Rows, each with roughly how far along a hidden order it lies (0 to 9)
[ -5  -2  11   7  -6  -4  -4  -5   1   2  -3  -4   9   8  -1  18  -7  10
   7   1   3   2   5  28  -3   0  -6  11  52  -7 -11   5] -> 3
[ -6   0  -2   6  -5  -2  14 -10   0   4  12  -8   1   5  32  25 -16   4
   5   0   5   3  -1  35 -10  -1   0 -23  -4 -13   5   4] -> 5
[-5  4 -4 -1 -6 -8  8  6  3  6 -1 -9  3 -8 13 -4 -4 -5  5  0  0  4  6 13
  1 -2 -2  6 24 -2  1  7] -> 9
[ -2  -3  -5   0  -6   4  31  -4   0   1  -9  -2   3  -3  13  -2 -13  -8
   5   3  34   2   2 -12   0  -1  -8   6  41  -7   4   0] -> 4
[ -8  -2  19  -3  -5  -2   5   2   1   2   0   1   3  -6  10  14  -6   9
   6  -1   6   3   0  13  -7  -3   2   8 -19  -9   0  -1] -> 0
[ -8   7   2  -3  -6   0   3   0   0   6  -4  -1   6  10  17  -2  -8  -1
   3  -1  21   3   8  12  -3  -3 -13  -1  51 -11   0  10] -> 4
[ -5   4   4 -15   4   6   8 -11   1   2   7   7   0  -7  -1   8 -10   0
   7  -3  10   1 -19  32  -8   0  -4 -31 -30 -18   0 -10] -> 0
[-12  -5 -12  12  -3   3   6   3   2  12   2   2   1  -2   1   4 -18  12
   1  -3  26   5 -12  28  -5   1  -7  11  27 -11 -13   7] -> 0
[-11   2  -5 -23   4  -6   9  -1   0  -5  -5  -1   0   0  22   0 -13   3
  -3   1  15   2 -13  26   4   2  -5  10 -11  -8  -8   8] -> 0
[ -4   2 -10   1  -5   0  19 -12   0   6  -3   2   6  -4   5  -2  -5  12
   4   1 -11   5  -3   5   0   0 -14  16 -38   2   3   1] -> 3

[ 4 -4 -1 15 12  1 10 -2 29  5  1 -9 -7 -7  0  0 15] -> 1
[  3 -13 -16  -4   1  -5   9  11  15   4   4  -7  -7 -13  -5   5  -8] -> 6
[  0  24   5 -15  -8 -13   3   3  18  -6   4   6  -5 -14  -2   1  -1] -> 6
[ 14 -19  13  -7  13 -13   1  14   8 -16   1   5  12 -38   5  -9  34] -> 0
[  9  15  33  -9   6 -15  -4   1  12 -18   0  13   9 -26   7 -10  35] -> 0
[  7   6  19  -7  10  -6   2  -1  21 -11   0   8   1 -26   1  -7  31] -> 0
[  5   5  26 -33   1 -14  -6   9   0 -23  -1  17  12 -32   3  -8  39] -> 3
[ -4  22  25 -30 -10 -23  -1   7  16 -10  -2   8   3 -14   3  -2  35] -> 4
[  5  19  24 -24  -4 -23  -4   5  11 -16   1  14   7 -26   3  -6  23] -> 3
[  9  -5  21 -25   4 -18  -5  12  -3 -19   0  13  15 -33   5  -9  31] -> 2
[ -1 -11  -2 -25  -1  10  -3   4 -14  -9  -2  12   1 -11  -7   0   8] -> 7
[  3 -23 -14 -30  -1  -4   5  20   2  -8   2   3   1 -29  -7   2   6] -> 7
[ -6  -3 -18 -20  -6   6   9   5  11   1   2   0 -14  -4 -11   8  -8] -> 8
[ -4   7 -10  -3 -11   4  -4  -2 -17   2   1   3  -3  15  -5   4 -27] -> 9
[  6 -23  -2 -27   6   2   0  13  -4 -14   0   9   6 -27  -4  -3  22] -> 4
[  7  -3  -7 -31  -9 -15  -1  17  -5 -11   6  12   4 -29  -4   0 -13] -> 9
[  8  14  15 -31 -10 -24  -9  10  -9 -17   3  16  14 -23   3  -6   7] -> 6
[ -1  16  26  -4   1 -11  -5  -4   3  -8  -4   6   7  -7   7  -6  32] -> 1
[  4  -5 -13 -41  -1  -1  12  15  31 -15   7  13 -15 -42 -16   5   6] -> 8
[ -1 -13   6 -10  14   5  10   3  28  -4  -3  -2  -5 -14  -3   0  45] -> 0
[  0  -3 -19 -19  -9   1   6   6   8  -2   5   4 -11 -10 -11   6 -18] -> 9
[ -2  18  14   5  -8 -13  -7  -3 -12   0  -1   1   9   9   8  -4  -1] -> 5
[  4 -11 -10 -11  -5   2  -6   7 -23  -7   3   6   5  -7  -4   0 -24] -> 8
[ 14 -32  -5 -16  11  -1   2  16   0 -14   3   6   7 -35  -2  -5  13] -> 3
